Below are the code and all the weights of a small trained network. Each question names an input and a class and asks about switching units off, where a switched-off unit gives its printed mean instead of its output.

import numpy as np


def w(rows, s, z=0):
    codes = np.array(rows[::2]) - 128.0
    scale = np.full(codes.shape[1], s)
    scale[-1] = z or s
    return codes * scale


def norm(h):
    return h / np.sqrt((h * h).mean(-1, keepdims=True) + 1e-5)


def f(y):
    return np.maximum(y, 0)


def log_softmax(a):
    a = a - a.max(-1, keepdims=True)
    return a - np.log(np.exp(a).sum(-1, keepdims=True))


def net(x, mask):
    res = np.array(x, float).reshape(1, 5) / 4 @ E
    u = 0
    for l in range(3):
        y = f(norm(res) @ A[l][:, :-1].T + A[l][:, -1])
        res = res + np.where(mask[u : u + 10], y, B[l][:, -1]) @ B[l][:, :-1]
        u += 10
    return log_softmax(norm(res)[-1] @ U[:, :-1].T + U[:, -1])


A, B = {}, {}
E = w([
[254,190,159,208,83,176],'x0',
[128,128,128,130,127,129],'x1',
[105,66,131,82,56,175],'x2',
[131,170,34,121,87,72],'x3',
[128,128,128,128,127,126],'x4',
],0.0043)
A[0] = w([
[148,154,20,140,50,150,3],'L0N0',
[214,181,141,162,64,199,155],'L0N1',
[102,76,111,111,13,197,139],'L0N2',
[147,69,97,107,22,107,88],'L0N3',
[187,157,62,182,26,87,49],'L0N4',
[149,157,29,81,113,91,173],'L0N5',
[147,169,153,131,255,119,144],'L0N6',
[75,61,200,63,234,132,130],'L0N7',
[176,69,166,134,156,109,132],'L0N8',
[104,189,76,149,72,51,100],'L0N9',
],0.006,0.004)
B[0] = w([
[152,218,121,67,205,188,161],'L0N0',
[236,141,194,183,153,32,253],'L0N1',
[116,107,147,43,96,238,211],'L0N2',
[87,239,187,103,144,199,173],'L0N3',
[164,162,91,70,184,190,188],'L0N4',
[16,80,42,206,94,79,205],'L0N5',
[95,253,143,53,115,109,210],'L0N6',
[251,142,75,101,211,200,223],'L0N7',
[53,137,159,105,132,135,165],'L0N8',
[215,37,118,132,151,91,183],'L0N9',
],0.0052,0.0057)
A[1] = w([
[165,157,142,123,152,121,159],'L1N0',
[222,113,158,165,141,165,124],'L1N1',
[135,164,66,74,113,159,127],'L1N2',
[153,112,130,133,201,85,3],'L1N3',
[131,121,222,57,81,211,213],'L1N4',
[26,140,74,167,98,154,72],'L1N5',
[184,155,139,203,32,138,126],'L1N6',
[159,1,160,156,114,161,123],'L1N7',
[104,112,88,87,127,141,195],'L1N8',
[45,120,114,102,56,110,17],'L1N9',
],0.0073,0.0025)
B[1] = w([
[110,92,148,130,89,184,208],'L1N0',
[1,129,117,96,90,82,232],'L1N1',
[155,125,149,71,151,164,194],'L1N2',
[142,176,123,164,119,140,158],'L1N3',
[160,133,65,171,83,27,254],'L1N4',
[19,142,84,107,127,153,158],'L1N5',
[90,86,81,58,149,174,189],'L1N6',
[198,84,78,111,52,79,162],'L1N7',
[100,104,185,179,157,144,187],'L1N8',
[82,199,113,81,107,224,147],'L1N9',
],0.0064,0.0061)
A[2] = w([
[78,84,89,134,124,52,116],'L2N0',
[203,102,91,207,85,74,122],'L2N1',
[109,153,254,195,138,124,13],'L2N2',
[101,108,72,97,189,184,93],'L2N3',
[96,126,230,118,183,114,111],'L2N4',
[186,180,119,215,191,87,39],'L2N5',
[179,33,139,116,110,114,103],'L2N6',
[116,142,53,149,137,112,49],'L2N7',
[180,88,84,79,68,200,2],'L2N8',
[173,122,152,92,116,167,93],'L2N9',
],0.008,0.003)
B[2] = w([
[202,200,233,178,187,118,191],'L2N0',
[93,188,54,102,66,135,218],'L2N1',
[68,40,176,216,140,192,191],'L2N2',
[134,164,143,145,43,87,255],'L2N3',
[236,149,132,180,91,227,197],'L2N4',
[117,14,75,138,102,160,215],'L2N5',
[107,67,196,88,131,88,196],'L2N6',
[118,78,233,163,156,105,175],'L2N7',
[96,107,181,179,255,138,228],'L2N8',
[161,133,112,128,175,105,181],'L2N9',
],0.0068,0.0041)
U = w([
[208,228,126,65,197,195,252],'0',
[163,113,192,238,101,218,69],'1',
[76,175,150,225,206,28,10],'2',
[161,131,5,172,88,124,106],'3',
[130,29,179,72,221,120,72],'4',
[156,114,184,93,25,58,112],'5',
[22,160,102,84,115,192,161],'6',
],0.016,0.0021)

Each question gives the input, the list of numbers given to net, and the class t.
The units are the neurons (one row each of A and B). Each row of codes is followed by its name. A weight is (code - 128) times the scale printed after its matrix; where a second scale follows, it is the last column's (A, B and U).
mask holds one flag per neuron, layer by layer. A switched-off neuron (its flag False) gives its mean, the last column of its row in B, instead of its output. The means were averaged over made-up inputs and are rounded, as every weight is.
A unit's drop is (log p(t) with every unit on - log p(t) with that unit switched off) / (log p(t) with every unit on - log p(t) with every unit switched off).
The circuit of an input: a set's keep is (log p(t) with only the set's units on - log p(t) with every unit switched off) / (log p(t) with every unit on - log p(t) with every unit switched off). Starting from the 12 units with the biggest drops (on a tie, the unit counted first), units are removed one at a time, each time the one whose removal leaves the highest keep (on an exact tie, the one counted first), for as long as the keep stays at least 0.8.
units of the circuit, in order: the units of the circuit, biggest drop first
most important unit: the unit with the biggest drop
top k neurons: the k neurons with the biggest drops, biggest first
k most important neurons of layer l: the k neurons of layer l with the biggest drops, biggest first
drop when u is switched off: that unit's drop, to one decimal
input [-1,-3,-3,-7,2], class 0: units of the circuit, in order	[L0N7]
input [-1,7,1,5,-7], class 6: top 3 neurons	[L0N5; L0N1; L1N4]
input [4,-4,-3,1,4], class 3: 2 most important neurons of layer 1	[L1N8; L1N6]
input [8,-7,6,-1,-3], class 5: top 2 neurons	[L1N4; L0N1]
input [-8,-6,0,1,-6], class 2: top 2 neurons	[L0N2; L2N3]
input [0,0,-4,6,-2], class 2: top 3 neurons	[L0N5; L0N7; L0N1]
input [-4,-6,0,1,8], class 2: top 2 neurons	[L0N5; L0N2]
input [-7,-3,7,0,4], class 4: top 3 neurons	[L0N7; L0N6; L1N1]
input [3,0,-8,1,-2], class 3: 3 most important neurons of layer 2	[L2N5; L2N8; L2N0]
input [7,7,7,0,1], class 5: top 4 neurons	[L0N1; L1N4; L0N7; L1N1]
input [0,5,6,-6,6], class 4: 4 most important neurons of layer 0	[L0N2; L0N7; L0N1; L0N5]
input [1,-6,1,-6,1], class 5: top 2 neurons	[L1N4; L0N4]
input [0,-2,-6,-3,1], class 0: 2 most important neurons of layer 0	[L0N6; L0N1]
input [0,-6,-4,-2,0], class 0: top neuron	[L0N6]
input [1,8,7,-8,3], class 5: top 4 neurons	[L1N4; L1N7; L0N4; L2N1]
input [-1,4,4,-1,7], class 4: top 2 neurons	[L0N6; L2N8]
input [6,-8,-2,2,-2], class 3: top 3 neurons	[L0N1; L0N2; L2N5]
input [7,-5,-3,2,-1], class 3: top 3 neurons	[L0N1; L2N5; L0N2]
input [5,1,4,1,-6], class 0: 3 most important neurons of layer 0	[L0N4; L0N0; L0N3]
input [8,-4,2,-7,-8], class 5: most important unit	L1N7
input [0,2,-2,5,-5], class 2: 2 most important neurons of layer 2	[L2N7; L2N0]
input [1,7,-5,-2,6], class 1: top 2 neurons	[L2N2; L0N7]
input [4,4,-8,-2,0], class 1: drop when L1N4 is switched off	0.3
input [-5,4,-1,-2,1], class 0: drop when L1N4 is switched off	0.0
input [-6,-7,-1,2,-3], class 2: drop when L0N2 is switched off	0.1
input [4,0,7,-3,8], class 5: drop when L1N4 is switched off	0.7
input [-6,-2,-4,0,-3], class 0: most important unit	L1N4
